Below is a small trained network, with its code and all its weights. Each question gives an input and a class and asks what happens when units are switched off, that is, made to give their printed mean instead of their output.

import numpy as np


def w(rows, s, z=0):
    codes = np.array(rows[::2]) - 128.0
    scale = np.full(codes.shape[1], s)
    scale[-1] = z or s
    return codes * scale


def f(y):
    return np.maximum(y, 0)


def log_softmax(a):
    a = a - a.max(-1, keepdims=True)
    return a - np.log(np.exp(a).sum(-1, keepdims=True))


def net(x, mask):
    res = np.array(x, float).reshape(1, 4) / 4 @ E
    y = f(res @ A[0][:, :-1].T + A[0][:, -1])
    res = res + np.where(mask, y, B[0][:, -1]) @ B[0][:, :-1]
    return log_softmax(res[-1] @ U[:, :-1].T + U[:, -1])


A, B = {}, {}
E = w([
[216,71,101,140],'x0',
[199,241,14,88],'x1',
[209,195,254,34],'x2',
[80,239,197,241],'x3',
],0.007)
A[0] = w([
[38,70,79,134,143],'N1',
[118,151,113,107,3],'N2',
[197,153,126,91,90],'N3',
[216,150,144,164,176],'N4',
[151,63,197,82,147],'N5',
[117,79,59,143,169],'N6',
[252,148,94,92,113],'N7',
[159,123,146,195,170],'N8',
[139,128,179,73,156],'N9',
[83,159,211,167,129],'N10',
[122,242,136,93,225],'N11',
[176,233,172,111,109],'N12',
[42,85,120,160,147],'N13',
[131,155,206,118,182],'N14',
[114,63,28,115,186],'N15',
[108,136,187,175,104],'N16',
[170,56,133,28,185],'N17',
[220,178,101,107,189],'N18',
[151,184,115,50,152],'N19',
[160,38,129,116,150],'N20',
[120,161,132,172,234],'N21',
],0.012,0.0068)
B[0] = w([
[87,103,159,33,210],'N1',
[48,235,67,179,128],'N2',
[66,203,245,168,179],'N3',
[95,241,149,120,189],'N4',
[211,71,40,209,198],'N5',
[179,81,57,57,209],'N6',
[181,202,196,122,222],'N7',
[33,136,102,40,174],'N8',
[174,175,84,210,188],'N9',
[98,235,195,165,205],'N10',
[22,209,121,72,246],'N11',
[27,199,183,110,216],'N12',
[137,50,240,131,204],'N13',
[149,220,51,191,203],'N14',
[205,72,36,78,238],'N15',
[64,246,195,62,176],'N16',
[221,137,113,228,242],'N17',
[119,253,183,88,231],'N18',
[83,234,142,199,210],'N19',
[226,45,114,105,199],'N20',
[56,167,125,49,208],'N21',
],0.0079,0.011)
U = w([
[145,15,104,143,99],'0',
[58,176,248,106,77],'1',
[205,141,189,173,145],'2',
[145,126,79,117,3],'3',
[97,149,49,96,236],'4',
[76,164,123,180,75],'5',
],0.011,0.0068)

Each question gives the input, the list of numbers given to net, and the class t.
The units are the neurons (one row each of A and B). Each row of codes is followed by its name. A weight is (code - 128) times the scale printed after its matrix; where a second scale follows, it is the last column's (A, B and U).
mask holds one flag per neuron, in row order. A switched-off neuron (its flag False) gives its mean, the last column of its row in B, instead of its output. The means were averaged over made-up inputs and are rounded, as every weight is.
A unit's drop is (log p(t) with every unit on - log p(t) with that unit switched off) / (log p(t) with every unit on - log p(t) with every unit switched off).
The circuit of an input: a set's keep is (log p(t) with only the set's units on - log p(t) with every unit switched off) / (log p(t) with every unit on - log p(t) with every unit switched off). Starting from the 12 units with the biggest drops (on a tie, the unit counted first), units are removed one at a time, each time the one whose removal leaves the highest keep (on an exact tie, the one counted first), for as long as the keep stays at least 0.8.
units of the circuit, in order: the units of the circuit, biggest drop first
k most important neurons: the k neurons with the biggest drops, biggest first
drop when u is switched off: that unit's drop, to one decimal
input [3,5,-2,-3], class 3: units of the circuit, in order -> N15, N12, N11
input [2,3,5,-4], class 2: units of the circuit, in order -> N17
input [7,2,3,-1], class 2: units of the circuit, in order -> N17, N11
input [1,0,-4,1], class 0: 2 most important neurons -> N11, N18
input [-1,-6,8,1], class 5: 3 most important neurons -> N5, N14, N9
input [3,4,-3,-5], class 3: 2 most important neurons -> N15, N6
input [7,7,-5,-5], class 3: 2 most important neurons -> N15, N6
input [5,7,-6,-2], class 3: 2 most important neurons -> N11, N12
input [4,6,-7,-8], class 3: 3 most important neurons -> N7, N18, N13
input [2,0,-4,2], class 0: 2 most important neurons -> N11, N18
input [2,4,-4,-8], class 3: drop when N18 is switched off -> 0.2
input [0,-1,-5,-3], class 0: drop when N21 is switched off -> 0.0
input [5,-3,1,1], class 4: drop when N13 is switched off -> 0.5
input [-4,-8,7,0], class 2: units of the circuit, in order -> N5
